Here is a tiny trained network, its code and every weight. The questions are about switching its units off for an input and a class, where a switched-off unit gives its printed mean instead of its output.

import numpy as np


def w(rows, s, z=0):
    codes = np.array(rows[::2]) - 128.0
    scale = np.full(codes.shape[1], s)
    scale[-1] = z or s
    return codes * scale


def norm(h):
    return h / np.sqrt((h * h).mean(-1, keepdims=True) + 1e-5)


def f(y):
    return y / 2 * (1 + np.tanh(0.7978845608 * (y + 0.044715 * y**3)))


def log_softmax(a):
    a = a - a.max(-1, keepdims=True)
    return a - np.log(np.exp(a).sum(-1, keepdims=True))


def net(x, mask):
    res = np.array(x, float).reshape(1, 5) / 4 @ E
    u = 0
    for l in range(4):
        y = f(norm(res) @ A[l][:, :-1].T + A[l][:, -1])
        res = res + np.where(mask[u : u + 7], y, B[l][:, -1]) @ B[l][:, :-1]
        u += 7
    return log_softmax(norm(res)[-1] @ U[:, :-1].T + U[:, -1])


A, B = {}, {}
E = w([
[66,195,132,203,100,93],'x0',
[115,242,200,83,176,177],'x1',
[175,97,254,137,30,90],'x2',
[8,49,201,147,160,185],'x3',
[141,136,117,157,70,222],'x4',
],0.0074)
A[0] = w([
[43,75,150,159,114,168,67],'L0N1',
[135,44,59,182,91,86,3],'L0N2',
[112,165,84,125,174,126,163],'L0N3',
[122,139,105,156,116,199,99],'L0N4',
[100,115,146,68,172,35,118],'L0N5',
[82,187,132,249,122,85,86],'L0N6',
[156,129,112,144,64,232,124],'L0N7',
],0.011,0.008)
B[0] = w([
[96,104,158,123,169,54,254],'L0N1',
[113,90,73,184,82,104,201],'L0N2',
[109,126,86,126,156,112,234],'L0N3',
[122,134,112,163,172,134,159],'L0N4',
[187,133,148,248,176,157,228],'L0N5',
[234,50,128,69,171,197,237],'L0N6',
[170,132,142,207,197,102,234],'L0N7',
],0.014,0.0036)
A[1] = w([
[4,94,149,115,140,119,74],'L1N1',
[162,74,152,82,171,211,155],'L1N2',
[144,108,141,93,141,71,62],'L1N3',
[123,237,194,81,186,178,92],'L1N4',
[140,114,210,100,64,88,3],'L1N5',
[172,159,102,129,112,124,83],'L1N6',
[178,209,67,128,93,111,28],'L1N7',
],0.012,0.0031)
B[1] = w([
[144,144,147,80,113,101,217],'L1N1',
[193,124,125,95,142,133,253],'L1N2',
[149,128,124,138,130,148,137],'L1N3',
[88,2,82,193,81,82,247],'L1N4',
[121,195,104,115,69,199,182],'L1N5',
[135,119,176,122,133,101,155],'L1N6',
[166,141,171,72,108,32,183],'L1N7',
],0.017,0.0048)
A[2] = w([
[111,99,62,119,61,68,116],'L2N1',
[26,176,41,51,160,120,53],'L2N2',
[43,75,237,139,156,178,207],'L2N3',
[137,192,234,251,85,178,5],'L2N4',
[2,63,217,75,210,189,153],'L2N5',
[165,98,94,110,218,92,237],'L2N6',
[172,125,134,92,22,153,150],'L2N7',
],0.0091,0.0024)
B[2] = w([
[68,147,164,112,116,122,179],'L2N1',
[121,183,61,148,87,196,137],'L2N2',
[219,167,118,132,71,68,188],'L2N3',
[132,193,76,147,126,201,158],'L2N4',
[172,207,107,92,116,13,189],'L2N5',
[105,151,194,93,99,200,254],'L2N6',
[64,157,117,92,197,152,171],'L2N7',
],0.011,0.0077)
A[3] = w([
[211,14,87,39,79,175,198],'L3N1',
[99,184,179,235,254,72,196],'L3N2',
[148,164,183,127,9,176,1],'L3N3',
[152,80,217,161,38,168,204],'L3N4',
[96,177,243,67,90,92,121],'L3N5',
[40,211,46,148,153,194,172],'L3N6',
[33,38,70,191,55,89,51],'L3N7',
],0.008,0.0047)
B[3] = w([
[38,123,183,136,222,123,254],'L3N1',
[181,147,198,194,53,186,204],'L3N2',
[110,178,10,130,246,76,135],'L3N3',
[66,174,92,105,202,168,230],'L3N4',
[100,142,162,100,101,116,193],'L3N5',
[122,200,135,109,111,189,164],'L3N6',
[15,121,145,165,141,90,199],'L3N7',
],0.012,0.0062)
U = w([
[192,153,173,45,92,4,169],'0',
[32,62,104,194,120,81,151],'1',
[148,95,170,67,206,169,182],'2',
[229,148,153,247,143,164,142],'3',
[101,228,67,69,107,216,140],'4',
[125,113,174,108,61,176,121],'5',
[182,68,54,97,73,136,1],'6',
],0.016,0.0083)

Each question gives the input, the list of numbers given to net, and the class t.
The units are the neurons (one row each of A and B). Each row of codes is followed by its name. A weight is (code - 128) times the scale printed after its matrix; where a second scale follows, it is the last column's (A, B and U).
mask holds one flag per neuron, layer by layer. A switched-off neuron (its flag False) gives its mean, the last column of its row in B, instead of its output. The means were averaged over made-up inputs and are rounded, as every weight is.
A unit's drop is (log p(t) with every unit on - log p(t) with that unit switched off) / (log p(t) with every unit on - log p(t) with every unit switched off).
The circuit of an input: a set's keep is (log p(t) with only the set's units on - log p(t) with every unit switched off) / (log p(t) with every unit on - log p(t) with every unit switched off). Starting from the 12 units with the biggest drops (on a tie, the unit counted first), units are removed one at a time, each time the one whose removal leaves the highest keep (on an exact tie, the one counted first), for as long as the keep stays at least 0.8.
circuit, biggest first: the units of the circuit, biggest drop first
most important unit: the unit with the biggest drop
top k neurons: the k neurons with the biggest drops, biggest first
top k neurons in layer l: the k neurons of layer l with the biggest drops, biggest first
input [8,5,4,8,8], class 0: top 4 neurons	L0N1; L0N5; L2N5; L2N3
input [-7,7,-5,-6,-4], class 1: top 2 neurons in layer 0	L0N6; L0N2
input [-6,-4,7,4,0], class 4: top 2 neurons	L1N5; L0N6
input [6,3,-5,8,7], class 0: most important unit	L2N5
input [-4,7,-6,-7,-8], class 3: circuit, biggest first	L0N5; L3N2
input [8,2,0,3,-8], class 2: top 2 neurons	L0N6; L1N2
input [6,6,-6,-4,5], class 1: top 3 neurons	L1N4; L0N5; L0N2
input [-2,-7,5,4,-8], class 3: top 2 neurons	L0N5; L1N4
input [-8,1,6,-7,-5], class 2: circuit, biggest first	L2N5; L3N1
input [6,-5,-2,8,0], class 0: top 2 neurons	L0N1; L2N5
input [-1,1,1,6,7], class 3: top 2 neurons	L0N7; L3N2
input [-6,8,8,8,-3], class 0: top 2 neurons	L2N5; L0N6
input [7,-8,-7,8,-6], class 0: top 4 neurons	L2N5; L0N1; L1N4; L1N1
input [0,6,8,4,3], class 4: most important unit	L1N5
input [5,-2,-8,8,1], class 0: top 2 neurons in layer 1	L1N1; L1N5
input [8,1,-2,5,-7], class 2: top 2 neurons in layer 0	L0N6; L0N7
input [4,0,-5,-5,5], class 0: top 3 neurons	L1N7; L0N5; L0N1
input [0,5,7,3,4], class 4: top 2 neurons	L1N5; L2N4
input [-4,-6,7,-1,4], class 4: top 2 neurons in layer 2	L2N4; L2N7
input [3,-4,5,3,-1], class 4: top 2 neurons	L1N5; L1N4
input [-1,-4,6,1,-6], class 3: top 3 neurons	L0N5; L1N4; L2N6
input [-7,-2,-2,3,8], class 3: circuit, biggest first	L0N7
input [-1,-4,5,4,4], class 4: top 2 neurons in layer 3	L3N4; L3N3
input [-7,-5,6,1,7], class 2: top 2 neurons in layer 0	L0N5; L0N7
input [-8,-8,-2,8,5], class 0: top 2 neurons in layer 1	L1N4; L1N1
input [-4,-3,-6,-5,-8], class 3: top 2 neurons	L0N5; L0N6
input [4,-3,-7,7,-7], class 0: top neuron in layer 2	L2N5
input [8,7,1,-4,6], class 2: top 2 neurons in layer 0	L0N6; L0N1
input [0,-6,0,-2,-5], class 1: top 3 neurons	L0N2; L3N7; L0N7
